Mot: [ 81  74 149 159]
Kotal: [ 97 133 121  81]
Kug: [114 106 142  74]
nodok: [ 74 142 113 106]
beva: [ 81 133 121  96]
Keve: [ 88 126 113  97]
present: [142  74]
yes
chg Kug: [114 106 141  74]
3, [142]
order: [ 81 121 133  97]
Kotal
order: [ 96 121 133  81]
beva
order: [ 88  97 113 126]
Keve
order: [106 113 142  74]
nodok
chg Kug: [114 106 142  75]
4, [74]

gari: [128 134 132 124 124 134 120 135 124 133 128 138 132 123 128 126 125 126
 129 124 131 126 131 126]
Falut: [128 127 113 115 130 127 128 130 140 131 126 124 129 121 126 124 151 136
 131 126 131 134 121 124]
Tok: [128 127 113 115 130 127 128 130 140 131 126 124 129 121 126 124 120 136
 131 126 131 134 121 135]
mito: [129 130 132 124 125 129 127 127 126 130 127 131 126 126 130 128 125 129
 128 127 127 125 129 128]
sizer: [131 130 132 124 131 125 128 130 130 127 125 129 125 122 127 122 123 129
 132 128 126 126 132 127]
tuma: [132 121 130 115 139 121 130 139 133 118 112 120 119 118 116 107 119 131
 147 129 119 126 138 123]
Saf: [135 129 141 124 128 127 112 135 125 120 124 125 127 134 124 135 133 119
 135 135 136 115 109 133]
Pota: [122 130 129 127 129 122 134 123 131 133 127 132 127 117 129 128 127 133
 119 126 133 119 131 124]
present: [121 127]
no
present: [130 139]
yes

biri: [144 133 138  80 157 188 106 105  64 111]
Mub: [139  93 173  66 156 122 125 102  83 133]
fudak: [136 168 111 179 106 148 137 105 124  84]
rir: [124 171  96 177 118 133 150 126 185 107]
kuriv: [106 100 138  97 107  79 164 146 142 129]
Zive: [136 168 111 179 106 168 108 139 179 134]
chg kuriv: [106 100 137  97 107  79 164 146 142 129]
3, [138]
chg biri: [144 133 138  80 157 188 106 105  63 111]
9, [64]

goti: [186 165 144 132]
soli: [133 130 133 128]
fego: [141 137 126 136]
Pak: [141 136 132 139]
vokin: [141 136 111 139]
Bubav: [194 158 144 138]
Resak: [141 125 127 141]
Sevig: [176 154 139 146]
present: [139 111 136]
no
present: [154 176]
no
present: [139 146]
yes
chg fego: [141 138 126 136]
2, [137]
present: [186 165 144 132]
yes
present: [131 133]
no

nagog: [153  63 126 113]
Fak: [153 127  63 113]
gagid: [145 122  72 134]
defe: [169 153 120  73]
order: [122  72 145 134]
gagid
chg gagid: [145 122  72 135]
4, [134]
present: [122  72]
yes
chg gagid: [145 122  73 134]
3, [72]
order: [113  63 127 153]
Fak
present: [153 127  63 113]
yes
chg nagog: [153  63 126 112]
4, [113]

tagor: [132 145 154 144 131 145 100 125 154 132 150 120 130 131 146  92 132  95
 136 126 125 165 126 132 103 129]
fega: [147  97 125 125 138 132 139 117 131 140 132 134 141 120 127 150  90 154
 138 158 138  94 134 145 111 138]
Galuf: [136 103 131 154 154 144 100 126 125 130  92 166 126  95 146 132 125 132
  98 144 120 145 132 131 145 129]
givad: [132 145 154 144 131 145 100 125 154 132  98 120 130 131 146  92 144  95
 136 126 125 165 126 132 103 129]
pusat: [109 176 108 142 120  99 121 157 106 115  98 139 114 142 110 120 163 121
 118 113 127 163 125 109 138 115]
kore: [125  99 132  95 144 103 131 145 100 132 154 120 126 126 154 131 145 132
 146 130 125 129 136 144 165  92]
present: [114 142]
yes
order: [145 129 130 136 120 131 154 165 145 125 144  95 126 103 132 144 131 126
  92 132 154 132 100 146  98 125]
givad
order: [125 131 145  95 144 146  98 125 132 126 165 130 154 100 120 103 136  92
 126 131 129 132 154 144 145 132]
givad
present: [ 94 138 158 138 154]
no
present: [134  94 138 158 138]
no
chg givad: [132 145 154 145 131 145 100 125 154 132  98 120 130 131 146  92 144  95
 136 126 125 165 126 132 103 129]
4, [144]
present: [125 166 126 132 103]
no

femi: [111 126 117 151  84  68 105 103 117 123 128 151 105 105 179 127 162 151
 111 118 124 124 110 102 117 136 114 159 116  75 124 169 129 105  88 130]
fito: [136 106 118 154  80 106 127 129 137 135 146 154 164 127 137 107 116  66
  83 127  97 141  87 130 161 124 105 137 110  75 124 191 129 164 146 156]
kad: [112 118 129  94  82 140 136 147 117 134 126  94 105 136 129 141 149 146
 157 167 135 122 155 122  93 131 140 133 144  75 150  83 126 105 139 141]
zugu: [128 132 122 138  91 171 155 105  99 115 149 138 104 155 125 109 115 126
 133 138 144 162 143 162  91 137 140 124 153  75 131 118  97 104 101  96]
kube: [108 187 164 173 124 144 135  74 117 145 150 140 133 136 100 128 109 130
  84 105 133 130 117  84  75 117 146 157  77 148 117 120 138 120 171 181]
mer: [143 154 126 136  88 149 126 111 105 121 127 136 131 126 116 136 140 141
 144 145 153 141 149 137  96 137 150 108 152  75 135 108 131 131 128 112]
dib: [121 127 124 119  80 111 115 120 113 137 120 119 113 115 150 145 165 147
 144 158 130 117 142 104 106 133 139 140 134  75 142 124 144 113 130 153]
Mebit: [159 154 133 120  85 176 128 136 119 132 110 120 154 128  77 153 128 139
 162 151 152 125 159 130 120 123 170  90 149  75 139  80 159 154 172 127]
mik: [125 154 151 154 128  85 136 139 139 123 159 176 159 160 120 154  80 133
 128 110 128 152 153 132 120 162  75 120 119 172 112 149 130  90 150  77]
ruvu: [159 154 133 120  85 176 128 136 119 132 110 120 154 128  77 153 128 139
 162 151 152 125 159 130 120 123 150  90 149  75 139  80 159 154 172 112]
sekod: [144 135 148  84  74 181 130 100 140 157 108  84 117 130 117 145 120 120
 171 128 109  77 173 133 164 117 136 105 133  75 124 138 145 117 150 187]
order: [187 144 135 148  84  74 181 130 100 140 157 108  84 117 130 117 145 120
 120 171 128 109  77 173 133 164 117 136 105 133  75 124 138 145 117 150]
sekod
chg kube: [108 187 164 173 124 144 135  74 117 145 150 140 133 136 100 128 109 130
  84 105 133 130 117  84  75 117 146 157  77 148 117 120 138 120 171 182]
36, [181]
chg Mebit: [159 154 133 120  85 176 128 136 119 132 110 121 154 128  77 153 128 139
 162 151 152 125 159 130 120 123 170  90 149  75 139  80 159 154 172 127]
12, [120]
chg mer: [143 154 126 136  88 149 126 111 105 121 127 136 131 126 116 136 140 141
 144 145 153 141 149 137  96 137 150 108 152  75 135 108 131 131 129 112]
35, [128]
chg fito: [136 106 118 154  80 106 127 129 137 136 146 154 164 127 137 107 116  66
  83 127  97 141  87 130 161 124 105 137 110  75 124 191 129 164 146 156]
10, [135]
present: [165 147 144]
yes
order: [112 172 154 159  80 139  75 149  90 150 123 120 130 159 125 152 151 162
 139 128 153  77 128 154 120 110 132 119 136 128 176  85 120 133 154 159]
ruvu

pumev: [135 138 119 130  62 143 122 144 154 116 117 134 128  72 125 130 163]
repup: [147 151 155 159  95 109 113 152 100 150 114 112 156 103 119 156 150]
Kugor: [163 134 143 120  62 130 117 128 144 116  72 130 125 138 135 122 129]
Gobe: [120 130 115 144 130 116 124 134 112  74 122 116 139 112 153 136 123]
Tikul: [163 134 143 120  62 130 117 128 144 116  72 130 125 138 135 122 154]
present: [109 113 152 100 150]
yes
order: [ 62  72 116 117 120 122 125 128 130 130 134 135 138 143 144 154 163]
Tikul

legab: [107 134 109 124 100 134 159 104 139 137 136 153 119 108 105 110 150 161
 107 133 153 141 107 107 134 159 122 119 139 105 120 137 157 137 121 118
 149 116 148 108 127 121 168 174 114  96 157 104 120 127 165 169 135 130
 110 130  93 122]
Taf: [157 148 107 134 157 139 137 116 159 120 104 119 149 130 127 174 168 114
 121 118 110 105 134 135 136 137 108 122 137 153 107 100 169 108 133 110
 107 121 104 127 153 134 124 120 159 141 108 150  93 165 119 161 130 107
 105 122  96 139]
viba: [125 120 124 147 128 123 120  99 159 122 125 153 136 112 143 142 100  98
 129 103 123 132 125 138  92 132 170 132 109 119 103 187 168 132 131 107
 136 128 131 135 106 138 151 116 133 125 125  94 128 165 149  75 132 137
 132 135 153 120]
order: [ 75  92  94  98  99 100 103 103 106 107 109 112 116 119 120 120 120 122
 123 123 124 125 125 125 125 125 128 128 128 129 131 131 132 132 132 132
 132 132 133 135 135 136 136 137 138 138 142 143 147 149 151 153 153 159
 165 168 170 187]
viba
order: [135 153 120 125 120 124 147 128 123 120  99 159 122 125 153 136 112 143
 142 100  98 129 103 123 132 125 138  92 132 170 132 109 119 103 187 168
 132 131 107 136 128 131 135 106 138 151 116 133 125 125  94 128 165 149
  75 132 137 132]
viba
order: [120 107 118 134 139 105  96 153 107 122 137 108 137 127 110 109 121 124
 150 107 127 169 157 133 100 104 168 120 149 105 122 139 130 134 148 153
 114 159 161 137 121 157 108 134 159 104 135 119 141 165 116  93 130 110
 119 136 107 174]
legab
order: [107 108 130 137 110 150 105  93 159 110 114 153 120 107 124 121  96 165
 134 119 169 120 127 161 168 107 122 116 137 159 153 108 100 119 127 141
 134 148 122 130 139 149 118 104 136 137 135 108 133 105 174 104 157 157
 107 139 121 134]
Taf
present: [132  75]
no
present: [103 187 168]
yes
present: [131 135 107 138]
no

dar: [139 125 128 133 128  78]
neme: [139 125 128 133 128 124]
ribu: [121 130 131 127 133 136]
Fanu: [ 79 184 153  98 138 149]
Binu: [139 125 128 133 128 129]
fis: [132 127 144 130 112 127]
chg fis: [132 127 144 131 112 127]
4, [130]
present: [125 128]
yes
chg fis: [132 127 144 130 113 127]
5, [112]
chg Fanu: [ 79 184 153  98 139 149]
5, [138]

Vese: [ 95  87 101 163]
biga: [169 156 176  77]
gok: [156 169  76 175]
dume: [141  72 149 129]
Sove: [169  77 156 175]
libaz: [116 153 115 184]
bil: [116 184 115 154]
gaka: [157  71 147 143]
bopi: [ 98  93 125 141]
chg libaz: [116 153 114 184]
3, [115]
order: [156 175  77 169]
Sove
present: [156 169  76 175]
yes
order: [153 115 184 116]
libaz
order: [169 175 156  77]
Sove
present: [125 141]
yes

